Below are the code and all the weights of a small trained network. Each question names an input and a class and asks about switching units off, where a switched-off unit gives its printed mean instead of its output.

import numpy as np


def w(rows, s, z=0):
    codes = np.array(rows[::2]) - 128.0
    scale = np.full(codes.shape[1], s)
    scale[-1] = z or s
    return codes * scale


def f(y):
    return np.maximum(y, 0)


def log_softmax(a):
    a = a - a.max(-1, keepdims=True)
    return a - np.log(np.exp(a).sum(-1, keepdims=True))


def net(x, mask):
    res = np.array(x, float).reshape(1, 7) / 4 @ E
    y = f(res @ A[0][:, :-1].T + A[0][:, -1])
    res = res + np.where(mask, y, B[0][:, -1]) @ B[0][:, :-1]
    return log_softmax(res[-1] @ U[:, :-1].T + U[:, -1])


A, B = {}, {}
E = w([
[113,124,217,202,66,91,119,63,104,162,58,113],'x0',
[249,58,123,98,158,159,78,80,61,162,76,164],'x1',
[102,115,100,81,146,47,157,182,163,211,44,126],'x2',
[181,198,65,146,99,57,71,167,46,145,157,51],'x3',
[148,3,112,201,101,133,96,156,197,173,180,91],'x4',
[167,122,95,162,177,152,110,147,199,16,1,52],'x5',
[115,106,154,168,175,136,174,161,70,135,130,94],'x6',
],0.0096)
A[0] = w([
[131,140,160,176,143,107,111,103,157,94,66,92,119],'n0',
[105,127,173,179,141,100,83,115,135,137,81,112,71],'n1',
[153,143,111,164,97,184,129,109,137,57,129,117,73],'n2',
[86,130,172,127,113,127,148,117,77,212,189,182,48],'n3',
[93,127,114,105,104,76,155,173,154,225,68,158,23],'n4',
[119,138,186,199,132,204,148,120,47,64,226,161,61],'n5',
[95,125,151,95,65,125,113,113,70,200,210,182,1],'n6',
[147,169,121,120,50,179,56,86,172,93,165,165,121],'n7',
[128,39,107,182,95,108,88,133,198,194,200,98,147],'n8',
[92,217,139,88,108,136,145,90,80,128,114,174,78],'n9',
[116,87,84,77,165,62,123,161,128,136,110,137,81],'n10',
[45,72,201,109,126,209,192,126,193,105,108,206,106],'n11',
[164,115,96,88,184,163,169,211,145,102,214,142,74],'n12',
[120,132,177,162,40,86,139,62,161,151,106,133,18],'n13',
[140,136,75,92,183,154,171,177,135,133,190,142,34],'n14',
[105,187,111,156,63,82,90,199,102,115,169,61,86],'n15',
[71,107,188,180,151,132,168,113,52,142,86,90,141],'n16',
[137,137,196,204,75,61,137,74,90,158,133,135,143],'n17',
[213,71,106,104,171,133,63,97,55,160,93,163,94],'n18',
[135,68,135,176,94,151,94,150,161,134,161,100,48],'n19',
[2,180,117,168,116,80,149,136,184,89,178,90,59],'n20',
[142,128,136,171,108,153,104,109,104,99,177,129,59],'n21',
],0.0088,0.0044)
B[0] = w([
[149,112,80,127,177,158,74,150,167,90,144,111,189],'n0',
[128,90,83,108,102,108,111,114,178,111,144,156,167],'n1',
[165,107,130,142,170,112,142,208,125,154,63,122,172],'n2',
[97,102,95,126,136,209,84,175,220,93,78,66,216],'n3',
[160,86,188,187,143,54,137,224,129,171,70,147,203],'n4',
[177,103,148,132,139,58,162,197,144,189,41,163,203],'n5',
[77,135,103,182,152,186,68,164,223,70,65,13,223],'n6',
[188,138,111,163,179,91,140,200,138,198,82,171,185],'n7',
[84,209,117,18,213,111,229,55,61,102,100,125,248],'n8',
[83,198,159,36,167,97,150,68,79,101,98,125,200],'n9',
[151,90,171,148,124,110,111,181,176,151,118,144,181],'n10',
[218,160,78,103,46,110,136,128,38,175,204,2,236],'n11',
[123,66,124,86,123,107,66,118,186,103,191,170,214],'n12',
[115,54,113,89,137,98,91,133,164,82,194,197,180],'n13',
[141,114,140,110,139,96,85,155,142,80,196,177,192],'n14',
[188,160,115,125,43,141,161,97,93,146,159,75,211],'n15',
[140,112,95,113,164,100,63,89,132,135,161,178,181],'n16',
[173,136,96,124,149,88,79,124,122,84,208,185,213],'n17',
[77,128,187,185,10,208,170,63,126,142,148,149,245],'n18',
[69,153,172,85,144,113,164,105,100,111,97,127,184],'n19',
[89,88,181,234,93,239,178,62,152,159,115,215,223],'n20',
[133,92,161,111,127,64,127,185,124,170,84,142,163],'n21',
],0.0074,0.013)
U = w([
[121,97,83,151,151,210,111,170,198,18,57,32,113],'0',
[168,99,169,151,140,60,167,221,141,219,67,171,91],'1',
[119,107,189,180,47,255,186,74,132,151,153,202,109],'2',
[139,92,94,90,124,94,83,132,154,56,228,215,99],'3',
[186,152,86,111,8,105,151,132,71,170,185,10,110],'4',
[77,174,148,40,205,117,210,86,78,75,81,132,112],'5',
[142,133,95,131,147,140,135,139,134,181,127,155,251],'6',
],0.0095,0.018)

Each question gives the input, the list of numbers given to net, and the class t.
The units are the neurons (one row each of A and B). Each row of codes is followed by its name. A weight is (code - 128) times the scale printed after its matrix; where a second scale follows, it is the last column's (A, B and U).
mask holds one flag per neuron, in row order. A switched-off neuron (its flag False) gives its mean, the last column of its row in B, instead of its output. The means were averaged over made-up inputs and are rounded, as every weight is.
A unit's drop is (log p(t) with every unit on - log p(t) with that unit switched off) / (log p(t) with every unit on - log p(t) with every unit switched off).
The circuit of an input: a set's keep is (log p(t) with only the set's units on - log p(t) with every unit switched off) / (log p(t) with every unit on - log p(t) with every unit switched off). Starting from the 12 units with the biggest drops (on a tie, the unit counted first), units are removed one at a time, each time the one whose removal leaves the highest keep (on an exact tie, the one counted first), for as long as the keep stays at least 0.8.
units of the circuit, in order: the units of the circuit, biggest drop first
unit that matters most: the unit with the biggest drop
top k neurons: the k neurons with the biggest drops, biggest first
drop when u is switched off: that unit's drop, to one decimal
input [4,8,7,2,-4,-2,-3], class 2: unit that matters most : n18
input [-6,0,-8,2,4,0,-2], class 1: units of the circuit, in order : n5, n7
input [2,2,-7,-8,3,-2,4], class 4: top 2 neurons : n11, n4
input [7,4,5,-7,2,6,-2], class 3: units of the circuit, in order : n13, n6, n1
input [-4,-2,-8,1,7,-7,-3], class 1: top 3 neurons : n5, n7, n21
input [5,-8,6,5,7,-4,-2], class 2: top 2 neurons : n20, n15
input [0,3,1,2,-5,0,-3], class 5: top 4 neurons : n11, n20, n9, n15
input [-7,-3,3,2,6,5,-4], class 3: units of the circuit, in order : n12, n6
input [-2,-7,0,2,-3,5,-7], class 2: top 2 neurons : n20, n6
input [-2,-4,-3,-1,-3,1,1], class 2: top 3 neurons : n20, n8, n4
input [-1,-2,-3,7,6,-7,-3], class 0: top 3 neurons : n6, n3, n11
input [6,4,-1,6,8,6,0], class 5: units of the circuit, in order : n8, n19
input [-8,2,8,-2,-3,1,4], class 1: top 2 neurons : n4, n10
input [1,-2,-2,-2,7,-1,0], class 5: units of the circuit, in order : n8
input [4,-3,-1,6,6,-8,-2], class 0: top 2 neurons : n6, n3
input [6,-5,-5,6,-1,4,-3], class 3: top 4 neurons : n11, n17, n18, n13
input [5,6,-6,-6,7,-1,-1], class 5: top 3 neurons : n8, n19, n20
input [8,0,-7,3,0,-5,-3], class 3: top 3 neurons : n17, n13, n4
input [4,-2,2,7,-2,5,-3], class 4: top 2 neurons : n15, n6
input [7,1,-8,3,3,-7,-4], class 1: units of the circuit, in order : n5
input [-1,1,1,-8,-4,7,-4], class 4: top 3 neurons : n11, n6, n3
input [7,-4,1,-2,-2,-4,1], class 3: drop when n17 is switched off : 0.3
input [1,-2,7,6,-6,5,4], class 1: drop when n6 is switched off : 0.6
input [8,5,0,5,3,-8,-8], class 0: drop when n1 is switched off : 0.0
input [6,-2,5,4,-4,4,1], class 3: drop when n7 is switched off : 0.1
